Here is a tiny trained network, its code and every weight. The questions are about switching its units off for an input and a class, where a switched-off unit gives its printed mean instead of its output.

import numpy as np


def w(rows, s, z=0):
    codes = np.array(rows[::2]) - 128.0
    scale = np.full(codes.shape[1], s)
    scale[-1] = z or s
    return codes * scale


def norm(h):
    return h / np.sqrt((h * h).mean(-1, keepdims=True) + 1e-5)


def f(y):
    return np.maximum(y, 0)


def log_softmax(a):
    a = a - a.max(-1, keepdims=True)
    return a - np.log(np.exp(a).sum(-1, keepdims=True))


def net(x, mask):
    res = np.array(x, float).reshape(1, 7) / 4 @ E
    u = 0
    for l in range(2):
        y = f(norm(res) @ A[l][:, :-1].T + A[l][:, -1])
        res = res + np.where(mask[u : u + 5], y, B[l][:, -1]) @ B[l][:, :-1]
        u += 5
    return log_softmax(norm(res)[-1] @ U[:, :-1].T + U[:, -1])


A, B = {}, {}
E = w([
[139,70,95,127,160,78,152,94,64,107,141,163],'x0',
[116,81,209,38,136,45,165,99,35,123,134,47],'x1',
[58,144,76,147,185,137,112,77,128,109,200,84],'x2',
[191,125,202,82,113,163,130,75,139,157,138,117],'x3',
[72,194,166,172,130,125,61,144,31,89,83,142],'x4',
[121,177,124,103,21,105,204,94,159,121,176,124],'x5',
[102,51,101,122,57,179,133,1,88,170,89,63],'x6',
],0.006)
A[0] = w([
[236,195,201,83,132,130,134,185,118,131,129,94,84],'0.n0',
[147,54,98,106,151,162,112,111,133,150,220,79,5],'0.n1',
[254,44,178,128,162,104,116,154,18,143,25,149,136],'0.n2',
[198,182,171,109,90,85,182,175,201,146,113,114,60],'0.n3',
[201,135,107,159,77,180,165,132,198,139,73,154,28],'0.n4',
],0.0058,0.0032)
B[0] = w([
[28,117,127,247,157,179,177,23,209,186,136,182,204],'0.n0',
[93,156,178,188,58,129,115,82,150,225,104,132,171],'0.n1',
[68,27,142,2,147,45,96,97,94,17,121,169,253],'0.n2',
[22,114,125,54,79,147,114,179,165,121,140,164,202],'0.n3',
[140,131,145,218,209,77,48,228,64,111,70,85,193],'0.n4',
],0.0063,0.0051)
A[1] = w([
[124,177,91,129,128,125,135,110,100,90,168,84,20],'1.n0',
[55,142,137,99,145,86,162,135,78,104,163,84,46],'1.n1',
[134,70,117,98,125,146,165,2,102,180,147,44,17],'1.n2',
[209,147,47,116,117,100,171,175,140,151,170,89,4],'1.n3',
[119,115,84,143,216,124,118,163,201,125,142,155,170],'1.n4',
],0.0083,0.002)
B[1] = w([
[132,111,150,72,174,94,164,119,153,28,73,143,154],'1.n0',
[235,172,80,156,195,134,133,104,51,120,133,80,224],'1.n1',
[78,109,146,65,89,152,167,198,228,146,162,255,246],'1.n2',
[169,175,160,209,99,195,130,182,124,213,101,62,146],'1.n3',
[150,132,141,131,48,131,180,86,131,183,152,79,253],'1.n4',
],0.0096,0.0064)
U = w([
[140,109,109,97,207,94,100,108,3,25,94,101,44],'0',
[80,91,150,76,94,110,170,134,195,127,132,181,116],'1',
[143,193,126,242,123,175,130,147,127,191,104,66,255],'2',
],0.014,0.00088)

Each question gives the input, the list of numbers given to net, and the class t.
The units are the neurons (one row each of A and B). Each row of codes is followed by its name. A weight is (code - 128) times the scale printed after its matrix; where a second scale follows, it is the last column's (A, B and U).
mask holds one flag per neuron, layer by layer. A switched-off neuron (its flag False) gives its mean, the last column of its row in B, instead of its output. The means were averaged over made-up inputs and are rounded, as every weight is.
A unit's drop is (log p(t) with every unit on - log p(t) with that unit switched off) / (log p(t) with every unit on - log p(t) with every unit switched off).
The circuit of an input: a set's keep is (log p(t) with only the set's units on - log p(t) with every unit switched off) / (log p(t) with every unit on - log p(t) with every unit switched off). Starting from all 10 units, units are removed one at a time, each time the one whose removal leaves the highest keep (on an exact tie, the one counted first), for as long as the keep stays at least 0.8.
units of the circuit, in order: the units of the circuit, biggest drop first
unit that matters most: the unit with the biggest drop
top k neurons: the k neurons with the biggest drops, biggest first
top k neurons in layer l: the k neurons of layer l with the biggest drops, biggest first
drop of u: that unit's drop, to one decimal
input [5,-4,-7,2,1,-5,-1], class 0: units of the circuit, in order => (1.n2)
input [3,-5,-6,-4,2,-2,-1], class 0: units of the circuit, in order => (1.n2 0.n2)
input [-3,-3,-8,3,4,3,5], class 0: units of the circuit, in order => (1.n2 1.n4 0.n2)
input [7,-5,-3,-4,1,-5,-3], class 0: top 4 neurons => (1.n2 0.n2 0.n0 0.n3)
input [-1,-8,5,3,2,6,-7], class 2: top 2 neurons => (0.n2 1.n2)
input [0,5,8,7,1,1,-7], class 2: top 3 neurons => (0.n0 0.n2 1.n1)
input [0,-7,-7,-2,2,-7,2], class 0: units of the circuit, in order => (0.n2 1.n2)
input [2,6,1,5,3,4,-7], class 0: top 2 neurons in layer 1 => (1.n1 1.n2)
input [1,7,-8,0,-2,-4,-8], class 0: top 2 neurons in layer 0 => (0.n2 0.n1)
input [-5,3,8,-8,2,7,5], class 0: top 2 neurons => (1.n1 0.n0)
input [3,8,-4,-4,3,8,3], class 0: top 3 neurons => (1.n1 0.n0 1.n4)
input [8,-5,7,-5,0,-2,0], class 2: top 2 neurons => (1.n4 0.n2)
input [-7,4,1,5,2,-4,-8], class 2: top 3 neurons in layer 1 => (1.n2 1.n4 1.n0)
input [4,-3,3,-2,-6,6,-8], class 2: unit that matters most => 1.n3
input [-3,-3,8,-1,4,-3,6], class 1: top 2 neurons in layer 1 => (1.n2 1.n1)
input [3,-6,0,-7,0,4,2], class 2: top 2 neurons => (0.n2 1.n2)
input [-4,-5,-2,7,-1,0,-7], class 2: top 3 neurons => (1.n2 0.n2 0.n4)
input [-3,2,7,0,7,-7,-8], class 2: top 2 neurons => (0.n2 1.n4)
input [-8,0,6,-2,6,5,8], class 1: drop of 1.n2 => 1.0
input [-5,2,4,-8,-2,-7,-6], class 2: unit that matters most => 1.n4
input [3,-5,-1,5,7,3,3], class 2: drop of 1.n2 => 0.9
